In the rows, zero is written as 128.
Each row of numbers stands for one element and depends on some of the facts below. Use the named rows to name the rest.

Facts:
q_952 κ [q_662,q_892,q_20,q_93,q_290,q_249,q_958]
q_238 κ [q_710,q_402]
q_489 κ [q_42,q_573,q_172,q_251,q_936,q_705]
q_5 κ [q_941,q_149]
q_509 κ [q_717,q_598,q_998]
q_838 κ [q_80,q_573,q_733,q_17]
q_893 κ [q_388,q_536]
q_88 κ [q_323,q_598,q_488]
q_46 κ [q_821,q_135,q_358,q_106,q_705]
q_569 κ [q_323,q_37,q_314,q_41]
q_776 κ [q_298,q_802,q_868,q_4]
q_595 κ [q_491,q_121,q_998,q_264,q_145]
q_161 κ [q_735,q_717,q_967,q_264,q_706]
q_361 κ [q_434,q_488,q_328,q_264]
q_834 κ [q_892,q_881]
q_897 κ [q_298,q_204]
q_782 κ [q_417,q_881,q_832]
q_680 κ [q_331,q_832,q_649]
q_885 κ [q_465,q_241]
q_910 κ [q_251,q_254,q_259,q_653]
q_212 κ [q_963,q_922,q_434,q_710,q_204,q_635]
q_781 κ [q_933,q_839,q_17,q_953]
q_233 κ [q_465,q_98,q_314]
q_28 κ [q_967,q_865,q_933,q_958]
q_718 κ [q_107,q_328]
q_338 κ [q_905]
q_61 κ [q_868,q_50]
q_619 κ [q_865,q_207]
q_514 κ [q_481,q_634,q_729,q_314,q_792,q_958]
q_279 κ [q_250,q_802,q_148,q_355,q_649]
q_644 κ [q_854,q_375,q_402]
q_556 κ [q_662,q_892,q_93,q_543,q_512,q_117]
q_742 κ [q_80,q_163,q_323,q_151,q_207,q_41]
q_859 κ [q_924,q_491,q_45]
q_453 κ [q_733]
q_647 κ [q_717,q_531,q_107,q_313,q_706]
q_597 κ [q_941,q_531,q_388,q_50,q_536,q_264,q_810,q_705]
q_123 κ [q_922,q_598,q_172,q_76]
q_242 κ [q_298,q_135,q_107,q_251,q_41,q_50,q_635]
q_860 κ [q_717,q_967,q_241,q_802,q_237]
q_864 κ [q_896,q_729,q_618,q_543]
q_254 ω q_569
q_330 ω q_314
q_481 ω q_881,q_321
q_241 ω q_134,q_839,q_810
q_328 ω q_417,q_207,q_121,q_536
q_509 ω q_346
q_375 ω q_556,q_465,q_662
q_251 ω q_238,q_941,q_642
q_756 ω q_46,q_635
q_498 ω q_729,q_259,q_617
q_77 ω q_618,q_792,q_279
q_776 ω q_618
q_595 ω q_662,q_46
q_161 ω q_952,q_172,q_742,q_402
q_361 ω q_910
q_653 ω q_163,q_46,q_706
q_42 ω q_331,q_355
q_834 ω q_893,q_45
q_802 ω q_854,q_290
q_106 ω q_46,q_839
q_250 ω q_98
q_868 ω q_717,q_290,q_143
q_782 ω q_249
q_434 ω q_597,q_952,q_358,q_953
q_573 ω q_922,q_285,q_172
q_261 ω q_5,q_608,q_346
q_212 ω q_393,q_20,q_117
q_892 ω q_556,q_240,q_998,q_249
q_781 ω q_792
q_54 ω q_37,q_905
q_28 ω q_604,q_854,q_472,q_279
q_718 ω q_151,q_206
q_397 ω q_300,q_705
q_865 ω q_569,q_854,q_905,q_233,q_402
q_936 ω q_323,q_233,q_543
q_313 ω q_563
q_145 ω q_298,q_402
q_598 ω q_242,q_117
q_872 ω q_821,q_151,q_290
q_619 ω q_563,q_987,q_952,q_642
q_514 ω q_238,q_563,q_608,q_742,q_705
q_644 ω q_229,q_832
q_675 ω q_417
q_512 ω q_98,q_242,q_885,q_300
q_859 ω q_952
q_368 ω q_321
q_860 ω q_594,q_642,q_264,q_635
q_864 ω q_706
{q_273,q_254,q_967,q_134,q_4,q_331,q_98,q_328,q_489,q_93,q_838,q_854,q_893,q_298,q_224,q_37,q_76,q_569,q_543,q_104,q_792,q_42,q_250,q_868,q_897,q_958,q_604,q_393,q_149,q_573,q_314,q_300,q_261,q_781,q_45,q_28,q_531,q_80,q_117,q_936,q_132,q_618,q_922,q_608,q_706,q_514,q_941,q_644,q_742,q_50,q_710,q_647,q_597,q_114,q_864} Ψ 526
{q_417,q_135,q_733,q_952,q_355,q_635,q_330,q_240,q_481,q_241,q_41,q_207,q_238,q_462,q_649,q_642,q_729,q_323,q_346,q_5,q_402,q_509,q_832,q_465,q_88,q_375,q_717,q_251,q_121,q_933,q_756,q_498,q_924,q_77,q_46,q_992,q_594,q_307,q_204,q_776,q_595,q_987,q_161,q_361,q_653,q_143,q_834,q_802,q_472,q_229,q_106,q_782,q_680,q_358,q_148,q_896,q_617,q_998,q_434,q_588,q_905,q_821,q_536,q_885,q_953,q_910,q_163,q_212,q_249,q_892,q_491,q_233,q_54,q_107,q_718,q_365,q_397,q_865,q_664,q_705,q_338,q_172,q_313,q_388,q_17,q_61,q_237,q_563,q_634,q_264,q_145,q_598,q_872,q_488,q_619,q_321,q_290,q_735,q_279,q_206,q_662,q_675,q_259,q_556,q_151,q_839,q_512,q_963,q_859,q_881,q_453,q_123,q_368,q_242,q_285,q_860,q_20,q_810} Ψ 173
[q_273,q_330,q_481,q_98,q_462,q_649,q_5,q_717,q_933,q_76,q_543,q_104,q_595,q_361,q_802,q_604,q_998,q_149,q_314,q_910,q_163,q_531,q_80,q_718,q_397,q_664,q_705,q_313,q_132,q_388,q_706,q_598,q_279,q_259,q_597,q_242,q_285] Φ grivos
[q_254,q_328,q_729,q_323,q_465,q_854,q_893,q_924,q_776,q_106,q_953,q_781,q_45,q_233,q_365,q_237,q_563,q_264,q_514,q_206,q_151,q_742,q_839,q_512,q_859,q_20] Φ fidru
[q_417,q_952,q_240,q_207,q_509,q_832,q_88,q_77,q_224,q_307,q_204,q_472,q_868,q_358,q_821,q_300,q_212,q_892,q_28,q_922,q_608,q_488,q_941,q_50,q_963,q_810] Φ tubak
[q_967,q_733,q_41,q_346,q_93,q_375,q_251,q_121,q_298,q_569,q_653,q_229,q_250,q_897,q_680,q_148,q_896,q_617,q_905,q_249,q_634,q_145,q_872,q_321,q_735,q_662,q_453,q_123,q_368,q_860,q_114,q_864] Φ pluklam
[q_135,q_4,q_238,q_331,q_642,q_489,q_498,q_46,q_37,q_792,q_987,q_42,q_782,q_958,q_588,q_573,q_536,q_261,q_491,q_865,q_936,q_338,q_172,q_17,q_61,q_290,q_644,q_675,q_710,q_881] Φ brefle
[q_134,q_355,q_635,q_241,q_402,q_838,q_756,q_992,q_594,q_161,q_143,q_834,q_393,q_434,q_885,q_54,q_107,q_117,q_618,q_619,q_556,q_647] Φ vokir
[q_273,q_254,q_967,q_134,q_733,q_635,q_481,q_717,q_933,q_298,q_992,q_569,q_987,q_361,q_42,q_229,q_782,q_958,q_148,q_588,q_905,q_536,q_163,q_892,q_107,q_28,q_664,q_338,q_264,q_598,q_290,q_742,q_242,q_114] ξ keros
[q_417,q_952,q_238,q_649,q_729,q_5,q_402,q_509,q_465,q_251,q_498,q_204,q_543,q_161,q_802,q_472,q_617,q_149,q_573,q_885,q_261,q_117,q_706,q_634,q_839,q_512,q_859,q_860] ξ kiro
[q_135,q_355,q_330,q_240,q_41,q_98,q_489,q_832,q_121,q_756,q_924,q_77,q_594,q_143,q_250,q_680,q_896,q_953,q_300,q_249,q_45,q_80,q_718,q_365,q_936,q_132,q_17,q_61,q_922,q_872,q_619,q_321,q_514,q_556,q_151,q_50,q_710,q_368,q_810] ξ drulal
[q_4,q_241,q_207,q_331,q_462,q_642,q_346,q_838,q_375,q_46,q_37,q_307,q_104,q_776,q_595,q_653,q_834,q_106,q_868,q_358,q_393,q_998,q_434,q_821,q_212,q_781,q_491,q_233,q_54,q_531,q_397,q_865,q_172,q_313,q_618,q_145,q_488,q_735,q_206,q_647,q_123,q_285,q_20,q_864] ξ trama
[q_328,q_323,q_93,q_854,q_893,q_88,q_224,q_76,q_792,q_897,q_604,q_314,q_910,q_705,q_388,q_237,q_608,q_563,q_279,q_941,q_644,q_662,q_675,q_259,q_963,q_881,q_453,q_597] ξ tiplal

Some elements and their rows:
q_251: [132 127 174 139 157 149  63 139 130 169 118  82 120 156  98  80 155 107
 152 117  72 128 145  90 126  70 140]
q_782: [140 160 145 139 138  90 106 125  85 109 126 119 162  91  57 105 146 111
 115 132  96 149 164 170 142  87  91]
q_509: [140 109 157 155 125 122 140 118 137 146 144 120 170 152  73 101 129 108
 142 156  96 122 182 146 140 119 149]
q_619: [204 129 129 151 110 114 115 122 175 123  81 114 170 175  59 124 149 135
 115 165  74 139 180 115 137  94 113]
q_77: [146 111 148 149 118 126 135 129 116 171 135 146 149 145  84 118 119 103
 135 165 104 111 173 134 134 102 151]
q_250: [140 159 181 147 136 125  50 123 110 184 122  75 120 150  90 108 137  92
 145 129 102 145 137  86 123  50 140]
q_733: [116 136 148 145 168 125  49 142  60 160 125  88 133 123 116  80 153 115
 139  96 104 136 145 131 118  95  90]
q_207: [ 78 117 102 112 162 107 117 122 149 178 152 118 175  89 147 140 117 124
  89  87 128 126 116 148 136 133 140]
q_114: [120 143 165 145 153 105  61 108  74 149 156  75 151 128 104  87 169 107
 143 115 110 145 147 146 114  84  88]
q_488: [ 75 110 100 112 157 116 129 116 145 181 161 112 171 100 146 133 123 144
  89  76 130 129 121 152 135 128 135]
q_662: [113 162 166 134 160 109  41 159  71 117 123 112 114  79  92  95 146  92
 148 124 107 142 126 102 129  71 111]
q_98: [129 117 123 157  96 103 168 114 137 162 135 150 145 136 120 181  45  92
 158 176 128 183 179 104 137 143 181]
q_338: [143 132 141 145 146 112 103 115  88 110 128 108 172 117  76 100 157 120
 128 128 103 136 160 172 123 107  81]
q_792: [123 155 144 150 122  95  62 122  82 148 114 108 124 113 117 127 133 105
 144 152 112 143 130  88 109  99 109]
q_465: [165 121  94 149 105 122 125 144 156 126 109 143 137 148 110 166  93 123
 132 150 116 152 165 100 141 113 149]
q_259: [113  77  97 154 110 129 160 133  92 138 135 177 140 114 147 162  85 122
 165 156 137 157 180 119 134 171 160]
q_358: [ 69 101 111 106 167 112 118 112 160 193 135 108 177 106 151 136 121 139
 100  83 119 137 109 144 130 153 143]

Name these rows:
No name comes twice in this set of rows, the named rows included.
[167 132 179 106 124 152 105  70 179 113 135 106 145 150  60  90 133  72
 143 148 100 102 163 152 128 104 115]	q_238
[152 119 114 150 114  81 144  79 138 116 119 109 185 146 108 157 120 125
 136 161 105 183 189 149 118 162  94]	q_742
[153 164 176 156 141 115  76 131 112 138 129  97 150 120  35  83 152  88
 138 148  92 106 148 147 143  51 122]	q_680
[ 96 155 124 113 149  84  70 104 146 167 137  88 171  87 139 139 134 129
  71  85 133 141  93 136 131  87 117]	q_331
[ 74  74  83 100 139 103 183 100 163 187 139 150 185 110 152 164  90 144
  89 105 118 158 153 153 139 184 166]	q_313
[169 120  98 125 132 117  76 120 125 102  85 111 133 141 136 140 115 139
 136 113 104 172 160 107 113 134  81]	q_635
[ 93  74  82 126 131 102 197  90 156 149 177 148 219 118 120 147 125 138
  79 102 134 152 170 197 156 165 157]	q_595
[142  89 116 160 109 115 192 112 167 135 149 153 182 148  83 145  93 105
 147 173 116 133 201 148 146 162 178]	q_5
[125 123  84 129 114  77 150  65 170 157 141 117 214 128 127 159 151 151
  59 120 138 134 139 176 132 138 114]	q_781
[104 133  70 102 128  78 132 120 174 153 121 143 169  77 147 182  87 146
  64 109 126 159 115 135 136 130 127]	q_20
[137 124 127 148 147 127  79 136  82 142 117 107 138 129 126 111 135 130
 147 110 115 139 142 135 112 116  97]	q_536

The same elements again, as new rows of numbers:
Named rows:
q_998: [125 116 105 117 120 135 133 128 150 123 146 107 131 104 133 114 137 134
 139 103 127 132 138 121 157  93]
q_233: [129 149 156 135 155 124 142 140  97 125 125 147 112 142 137 140 128 136
  91 252 118 128 131 123 154 139]
q_388: [133 123  88 127 116 139 144 132 150 139 140 103 127 106 123 118 123 133
 144  92 126 131 121 130 148  87]
q_481: [129 121 102 118 129 143 130 142 151 146 138 106 111 100 114 137 145 125
 150 105 123 135 125 122  96  77]
q_77: [121 130 123 134 141 134 156 108 123 131 128 122 127 118 124 132 133 122
 125 141 120 132 147 134 144 126]
q_355: [124 121 110 127 130 128 145 110 138 123 132 128 139 122 132 127 128 129
 123 104 131 132 144 131 144 116]
q_810: [126 125 120 128 136 125 140 126 132 125 138 116 135 124 139 123 127 130
 102 132 131 126 127 125 165 121]
q_735: [114 139 134 123 101 120 105 113 124 109 109 146 134 161 145 127 125 117
 108 141 137 121 161 133 102 169]
q_635: [132 128 105 119 122 128 109 151 145 125 133 109 114 131 130 106 123 132
 133  92 133 130 104 120 110 111]
q_733: [126 143 124 122  99 119  99 136 110 129 101 139 114 170 137 129 125 122
  90 104 139 130 130 131  68 152]
q_135: [119 125 114 121 116 127 129 114 141 126 129 118 142 133 133 126 129 128
 129 121 131 125 147 132 145 122]
q_509: [118 130 141 138 152 127 124 133 145 119 135 120 129 117 120 121 134 129
 148 163 124 130 148 121 143 139]
q_838: [139 125 131 132 106 125 116 126 149 129 136 133 139 112 115 141 123 133
 157 147 128 125 154 124 127 130]
q_264: [132 143 141 134 150 127 110 167  90 147 120 120  97 154 131 112 125 130
  64 159 126 119  68 120 132 133]
q_563: [130 138 138 145 156 123 144 151  93 134 127 143 114 155 139 137 119 131
  78 197 117 115  56 128 148 133]
q_647: [141 125 130 134 113 126 110 121 153 126 135 131 134 113 116 132 119 132
 156 129 130 125 155 126 133 139]
q_489: [138 127 125 136 111 121 125 116 148 128 133 127 145 117 112 140 114 130
 152 131 130 126 160 128 145 140]

Which element is each row?
No name comes twice in this set of rows, the named rows included.
[140 117  96 126 116 137 143 142 169 129 145  99 129 115 128 118 126 144
 142 114 126 124  97 128 159  77]	q_705
[123 143 156 136 158 123 150 144  87 131 128 133 129 150 134 150 136 129
  73 208 124 118  94 129 160 140]	q_953
[147 138 149 149 138 123 130 138  79 149 124 136 113 138 111 138 108 128
  80 183 121 122  94 126 160 149]	q_893
[116 124 130 124 141 122 121 129 154 107 133 132 138 113 132 129 136 129
 146 123 129 135 150 121 120 124]	q_885
[120 125 118 122 140 140 126 141 112 150 126 118 107 120 119 132 144 115
 106  99 125 130 117 127  86 112]	q_892
[147 116 113 126 120 141 121 145 143 147 141 117 116  96 109 122 120 134
 163  66 120 134  93 124 117  92]	q_273
[142 122 115 142 117 129 129 110 134 140 126 131 128 119 104 140 108 125
 147 103 126 130 119 134 121 136]	q_644
[126 129 149 123 121 139 123 119 114 148 131 120 129 119 117 123 134 130
 154 127 125 125 136 133 154 131]	q_868
[143 131 116 107 116 133 137 143 130 129 121 136 110 126 138 128 129 130
 127  99 132 141 121 124  88  99]	q_290
[124 125 111 134 130 125 139 113 148 115 130 124 133 126 128 129 122 130
 129 130 128 132 151 129 139 130]	q_61
[127 134 118 122 102 114 126 121 105 127 109 155 140 163 146 143 124 106
  67  88 141 121 125 133  85 150]	q_662
[116 140 133 135 110 116 102 120 129 113 107 152 132 159 137 127 117 123
 109 165 133 125 172 129 105 178]	q_123
[114 115 107 133 135 129 143 110 138 128 134 120 141 118 121 140 132 119
 128 109 123 122 137 132 125 130]	q_756

